Here is a tiny trained network, its code and every weight. The questions are about switching its units off for an input and a target symbol, where a switched-off unit gives its printed mean instead of its output.

import numpy as np


def w(rows, s, z=0):
    codes = np.array(rows[::2]) - 128.0
    scale = np.full(codes.shape[1], s)
    scale[-1] = z or s
    return codes * scale


def norm(h):
    return h / np.sqrt((h * h).mean(-1, keepdims=True) + 1e-5)


def softmax(a):
    e = np.exp(a - a.max(-1, keepdims=True))
    return e / e.sum(-1, keepdims=True)


def log_softmax(a):
    a = a - a.max(-1, keepdims=True)
    return a - np.log(np.exp(a).sum(-1, keepdims=True))


def net(x, mask):
    ids = ['ΓΠαβδλ'.index(c) for c in x.split()]
    T = len(ids)
    res = E[ids] + P[:T]
    u = 0
    for l in range(3):
        r = norm(res)
        for j in range(2):
            rows = slice(4 * j, 4 * j + 4)
            q, k, v = (r @ M[l][rows].T for M in (Q, K, V))
            z = softmax(np.where(np.tri(T) > 0, q @ k.T / 4**0.5, -1e9)) @ v
            o = O[l][rows]
            res = res + np.where(mask[u + j], z, o[:, -1]) @ o[:, :-1]
        u += 2
    return log_softmax(norm(res)[-1] @ U[:, :-1].T + U[:, -1])


Q, K, V, O = {}, {}, {}, {}
E = w([
[139,56,183,165],'Γ',
[111,184,155,152],'Π',
[4,102,116,169],'α',
[111,132,179,184],'β',
[94,177,121,161],'δ',
[106,123,126,97],'λ',
],0.032)
P = w([
[118,87,109,212],'0',
[245,58,132,186],'1',
[236,139,143,205],'2',
[42,77,140,78],'3',
[111,106,155,97],'4',
[118,95,174,104],'5',
[132,106,192,85],'6',
[111,124,203,76],'7',
[124,146,225,57],'8',
[115,142,238,59],'9',
[120,149,253,44],'10',
[130,136,253,57],'11',
[100,138,243,49],'12',
],0.008)
Q[0] = w([
[88,214,198,201],'L0H0',
[118,67,163,231],'L0H0',
[95,27,247,164],'L0H0',
[158,211,31,59],'L0H0',
[134,101,107,96],'L0H1',
[57,185,237,85],'L0H1',
[199,155,74,174],'L0H1',
[171,129,17,134],'L0H1',
],0.011)
K[0] = w([
[77,116,82,43],'L0H0',
[149,106,39,58],'L0H0',
[197,144,151,36],'L0H0',
[57,131,165,252],'L0H0',
[166,147,159,148],'L0H1',
[123,134,211,88],'L0H1',
[129,120,64,132],'L0H1',
[164,132,67,140],'L0H1',
],0.015)
V[0] = w([
[103,204,82,128],'L0H0',
[103,125,205,182],'L0H0',
[149,137,88,152],'L0H0',
[203,114,193,142],'L0H0',
[146,159,243,236],'L0H1',
[113,138,207,108],'L0H1',
[77,64,122,250],'L0H1',
[52,84,220,78],'L0H1',
],0.012)
O[0] = w([
[126,205,48,141,100],'L0H0',
[124,158,175,251,168],'L0H0',
[126,116,47,170,92],'L0H0',
[250,60,197,156,126],'L0H0',
[98,254,196,107,208],'L0H1',
[55,116,229,82,201],'L0H1',
[164,218,162,212,159],'L0H1',
[45,42,165,165,254],'L0H1',
],0.008,0.011)
Q[1] = w([
[183,192,134,122],'L1H0',
[130,231,164,104],'L1H0',
[250,122,65,173],'L1H0',
[123,116,184,117],'L1H0',
[129,92,193,166],'L1H1',
[126,162,135,181],'L1H1',
[185,148,162,129],'L1H1',
[112,177,143,109],'L1H1',
],0.014)
K[1] = w([
[250,125,73,92],'L1H0',
[178,190,105,3],'L1H0',
[229,137,38,233],'L1H0',
[21,129,117,49],'L1H0',
[54,163,206,156],'L1H1',
[145,162,101,218],'L1H1',
[88,65,120,141],'L1H1',
[67,191,144,95],'L1H1',
],0.011)
V[1] = w([
[82,194,134,108],'L1H0',
[120,27,91,142],'L1H0',
[190,113,144,196],'L1H0',
[127,135,154,99],'L1H0',
[109,183,143,101],'L1H1',
[120,170,125,110],'L1H1',
[183,166,152,146],'L1H1',
[120,154,5,123],'L1H1',
],0.014)
O[1] = w([
[160,80,171,2,191],'L1H0',
[90,185,152,190,89],'L1H0',
[169,129,109,146,87],'L1H0',
[99,72,99,103,150],'L1H0',
[26,37,125,91,164],'L1H1',
[106,50,140,118,136],'L1H1',
[148,48,111,144,135],'L1H1',
[184,115,245,193,9],'L1H1',
],0.0082,0.013)
Q[2] = w([
[103,108,21,160],'L2H0',
[245,183,144,111],'L2H0',
[137,123,121,172],'L2H0',
[140,180,112,112],'L2H0',
[170,126,155,175],'L2H1',
[91,181,126,239],'L2H1',
[15,92,207,109],'L2H1',
[107,122,87,142],'L2H1',
],0.012)
K[2] = w([
[49,242,37,172],'L2H0',
[199,100,82,124],'L2H0',
[177,187,65,119],'L2H0',
[116,115,177,203],'L2H0',
[170,67,66,146],'L2H1',
[182,118,81,55],'L2H1',
[5,98,152,96],'L2H1',
[159,129,143,188],'L2H1',
],0.012)
V[2] = w([
[165,107,166,141],'L2H0',
[157,112,151,132],'L2H0',
[127,64,103,82],'L2H0',
[188,86,156,105],'L2H0',
[192,55,204,169],'L2H1',
[109,102,199,131],'L2H1',
[250,236,156,181],'L2H1',
[94,108,184,142],'L2H1',
],0.012)
O[2] = w([
[73,173,91,133,125],'L2H0',
[98,159,111,135,122],'L2H0',
[147,184,222,237,130],'L2H0',
[80,210,144,191,111],'L2H0',
[183,162,90,46,103],'L2H1',
[98,122,146,2,186],'L2H1',
[214,98,43,155,5],'L2H1',
[97,110,81,76,190],'L2H1',
],0.0063,0.015)
U = w([
[147,48,92,61,114],'Γ',
[138,210,178,132,103],'Π',
[157,212,111,8,71],'α',
[53,89,83,172,109],'β',
[135,167,49,96,254],'δ',
[163,84,163,146,150],'λ',
],0.016,0.0062)

Each question gives the input, a string of symbols that net reads in full, and the target symbol t.
The units are the heads (4 rows each of Q, K, V and O). Each row of codes is followed by its name. A weight is (code - 128) times the scale printed after its matrix; where a second scale follows, it is the last column's (O and U).
mask holds one flag per head, layer by layer. A switched-off head (its flag False) gives its mean, the last column of its rows in O, instead of its output. The means were averaged over made-up inputs and are rounded, as every weight is.
A unit's drop is (log p(t) with every unit on - log p(t) with that unit switched off) / (log p(t) with every unit on - log p(t) with every unit switched off).
The circuit of an input: a set's keep is (log p(t) with only the set's units on - log p(t) with every unit switched off) / (log p(t) with every unit on - log p(t) with every unit switched off). Starting from all 6 units, units are removed one at a time, each time the one whose removal leaves the highest keep (on an exact tie, the one counted first), for as long as the keep stays at least 0.8.
circuit, biggest first: the units of the circuit, biggest drop first
most important unit: the unit with the biggest drop
heads that matter: for each layer, one digit per head in row order, 1 if its drop is at least 0.15 and else 0, layers parted by /
drop of u: that unit's drop, to one decimal
input Γ β β, target Π: most important unit : L0H0
input Γ β λ, target δ: circuit, biggest first : L1H0; L1H1; L0H0; L2H1
input Γ λ β, target δ: heads that matter : 11 / 11 / 01
input Π λ δ, target Γ: heads that matter : 01 / 00 / 00
input α α β λ, target Π: heads that matter : 11 / 00 / 00
input δ Π Π, target α: circuit, biggest first : L0H1; L2H0
input δ δ λ, target λ: heads that matter : 11 / 11 / 11
input β λ λ λ α λ, target β: heads that matter : 11 / 10 / 00
input λ λ δ, target δ: heads that matter : 01 / 11 / 11
input λ Π Γ, target β: circuit, biggest first : L1H0; L0H0; L0H1
input Π β δ, target δ: heads that matter : 11 / 00 / 11
input Π Π δ, target α: heads that matter : 01 / 11 / 10
input λ δ λ, target δ: heads that matter : 01 / 11 / 11
input λ β λ, target Π: circuit, biggest first : L0H0; L0H1; L1H0
input λ Γ Π, target β: most important unit : L0H1
input λ Π λ, target α: heads that matter : 11 / 11 / 11
input δ λ δ, target λ: heads that matter : 11 / 11 / 11
input β λ λ λ λ λ, target β: circuit, biggest first : L1H0; L0H1; L0H0
input λ δ Π, target β: heads that matter : 11 / 10 / 11
input β δ λ, target α: heads that matter : 11 / 10 / 11
input δ β λ, target λ: most important unit : L0H0
input β Γ α β β, target Π: drop of L1H0 : 0.1
input β Π λ Π, target Γ: drop of L2H1 : 0.1
input δ λ β, target λ: drop of L1H0 : 0.9
